Below are the code and all the weights of a small trained network. Each question names an input and a class and asks about switching units off, where a switched-off unit gives its printed mean instead of its output.

import numpy as np


def w(rows, s, z=0):
    codes = np.array(rows[::2]) - 128.0
    scale = np.full(codes.shape[1], s)
    scale[-1] = z or s
    return codes * scale


def norm(h):
    return h / np.sqrt((h * h).mean(-1, keepdims=True) + 1e-5)


def f(y):
    return np.maximum(y, 0)


def log_softmax(a):
    a = a - a.max(-1, keepdims=True)
    return a - np.log(np.exp(a).sum(-1, keepdims=True))


def net(x, mask):
    res = np.array(x, float).reshape(1, 4) / 4 @ E
    u = 0
    for l in range(2):
        y = f(norm(res) @ A[l][:, :-1].T + A[l][:, -1])
        res = res + np.where(mask[u : u + 8], y, B[l][:, -1]) @ B[l][:, :-1]
        u += 8
    return log_softmax(norm(res)[-1] @ U[:, :-1].T + U[:, -1])


A, B = {}, {}
E = w([
[138,124,183,95,60,53,154,59,167,150,90],'x0',
[176,56,127,195,133,81,120,71,14,253,151],'x1',
[86,129,139,96,187,99,142,73,44,76,119],'x2',
[48,118,63,106,31,197,128,92,95,151,97],'x3',
],0.0019)
A[0] = w([
[75,70,59,209,197,229,4,201,93,77,206,27],'0.n1',
[210,127,160,197,45,194,29,229,225,227,81,34],'0.n2',
[197,123,166,151,203,38,89,117,125,143,175,114],'0.n3',
[76,121,188,70,69,91,141,84,176,130,63,138],'0.n4',
[99,160,173,126,166,131,147,99,57,98,94,5],'0.n5',
[83,104,167,119,194,110,127,91,63,88,115,149],'0.n6',
[101,105,27,125,66,152,71,88,63,164,120,95],'0.n7',
[155,47,154,183,114,82,150,98,72,211,142,154],'0.n8',
],0.0021,0.002)
B[0] = w([
[173,193,99,65,158,133,242,134,89,205,82,211],'0.n1',
[126,71,33,115,131,84,174,59,171,73,239,219],'0.n2',
[51,71,164,134,112,251,177,134,158,131,107,212],'0.n3',
[165,183,86,133,185,163,177,194,79,167,114,208],'0.n4',
[140,86,76,121,114,116,133,104,169,109,179,141],'0.n5',
[163,106,60,134,94,133,144,132,203,119,196,202],'0.n6',
[122,70,238,160,183,180,175,166,193,104,144,200],'0.n7',
[159,196,108,115,95,159,79,163,147,42,120,252],'0.n8',
],0.0029,0.0025)
A[1] = w([
[176,50,125,199,125,115,97,99,48,210,160,162],'1.n1',
[153,147,111,105,116,203,190,141,166,61,144,191],'1.n2',
[8,102,89,115,37,195,109,94,104,174,82,5],'1.n3',
[136,150,192,79,39,3,163,46,173,163,58,82],'1.n4',
[181,120,226,161,220,72,93,165,168,110,168,24],'1.n5',
[151,89,150,177,109,114,60,122,68,162,127,2],'1.n6',
[61,112,120,85,194,84,135,63,47,46,129,57],'1.n7',
[95,155,145,118,118,105,91,166,188,67,103,21],'1.n8',
],0.0036,0.0013)
B[1] = w([
[77,194,138,64,114,88,90,131,172,60,82,203],'1.n1',
[148,128,163,136,124,66,90,77,73,160,107,254],'1.n2',
[124,67,206,165,194,121,160,161,159,93,144,178],'1.n3',
[138,153,62,138,217,199,134,189,64,136,163,189],'1.n4',
[51,60,145,142,75,187,173,110,112,141,103,181],'1.n5',
[108,176,143,97,124,108,83,115,127,92,102,151],'1.n6',
[180,101,75,177,35,127,109,173,253,187,184,178],'1.n7',
[98,138,118,128,107,123,64,119,83,128,116,160],'1.n8',
],0.0044,0.0048)
U = w([
[75,233,164,72,98,93,3,131,136,49,52,163],'0',
[69,4,249,169,142,184,209,133,141,119,111,167],'1',
[187,199,35,109,220,185,195,177,57,183,139,141],'2',
[175,78,25,148,53,82,116,105,219,136,231,151],'3',
[201,118,181,139,112,38,102,4,47,215,100,4],'4',
],0.0068,0.0019)

Each question gives the input, the list of numbers given to net, and the class t.
The units are the neurons (one row each of A and B). Each row of codes is followed by its name. A weight is (code - 128) times the scale printed after its matrix; where a second scale follows, it is the last column's (A, B and U).
mask holds one flag per neuron, layer by layer. A switched-off neuron (its flag False) gives its mean, the last column of its row in B, instead of its output. The means were averaged over made-up inputs and are rounded, as every weight is.
A unit's drop is (log p(t) with every unit on - log p(t) with that unit switched off) / (log p(t) with every unit on - log p(t) with every unit switched off).
The circuit of an input: a set's keep is (log p(t) with only the set's units on - log p(t) with every unit switched off) / (log p(t) with every unit on - log p(t) with every unit switched off). Starting from the 12 units with the biggest drops (on a tie, the unit counted first), units are removed one at a time, each time the one whose removal leaves the highest keep (on an exact tie, the one counted first), for as long as the keep stays at least 0.8.
units of the circuit, in order: the units of the circuit, biggest drop first
unit that matters most: the unit with the biggest drop
top k neurons: the k neurons with the biggest drops, biggest first
top k neurons in layer l: the k neurons of layer l with the biggest drops, biggest first
input [-3,-3,0,2], class 4: unit that matters most => 1.n2
input [4,-1,-4,3], class 2: units of the circuit, in order => 0.n3, 1.n4
input [-7,-3,-1,-7], class 1: top 2 neurons => 1.n5, 1.n4
input [8,-7,1,3], class 2: units of the circuit, in order => 1.n4, 1.n1
input [3,-2,1,3], class 4: units of the circuit, in order => 1.n2, 1.n1
input [7,2,8,7], class 3: top 2 neurons in layer 0 => 0.n3, 0.n1
input [6,0,6,-4], class 2: top 2 neurons => 1.n4, 0.n2
input [-2,-2,4,4], class 1: top 3 neurons => 1.n3, 0.n2, 0.n8
input [4,7,-8,-8], class 1: top 2 neurons => 1.n5, 0.n3
input [6,5,-2,0], class 2: top 3 neurons => 1.n4, 0.n8, 1.n2
input [6,-1,-6,0], class 2: top 2 neurons in layer 1 => 1.n4, 1.n7
input [5,0,5,4], class 2: top 2 neurons in layer 1 => 1.n4, 1.n5
input [6,8,-3,8], class 0: top 4 neurons => 1.n1, 1.n6, 0.n3, 1.n5
input [3,-2,0,5], class 1: unit that matters most => 1.n3
input [-6,6,5,4], class 0: top 4 neurons => 1.n1, 1.n4, 0.n2, 0.n4
input [-3,-2,4,-3], class 3: top 2 neurons in layer 1 => 1.n7, 1.n4
input [6,-1,7,-5], class 3: top 2 neurons in layer 1 => 1.n7, 1.n3
input [7,6,-2,1], class 2: top 3 neurons => 1.n4, 1.n2, 0.n8
input [-4,-5,-4,8], class 1: units of the circuit, in order => 1.n3, 0.n8
input [2,7,5,1], class 0: unit that matters most => 1.n1
input [-4,6,6,3], class 0: top 2 neurons => 1.n1, 0.n2
input [7,6,-6,1], class 2: top 3 neurons => 1.n4, 1.n2, 1.n7
input [-5,6,-2,7], class 1: top 2 neurons => 1.n3, 0.n7
input [2,7,-4,-7], class 0: top 2 neurons in layer 1 => 1.n1, 1.n6
input [4,-1,5,-6], class 1: top 2 neurons => 1.n5, 0.n2
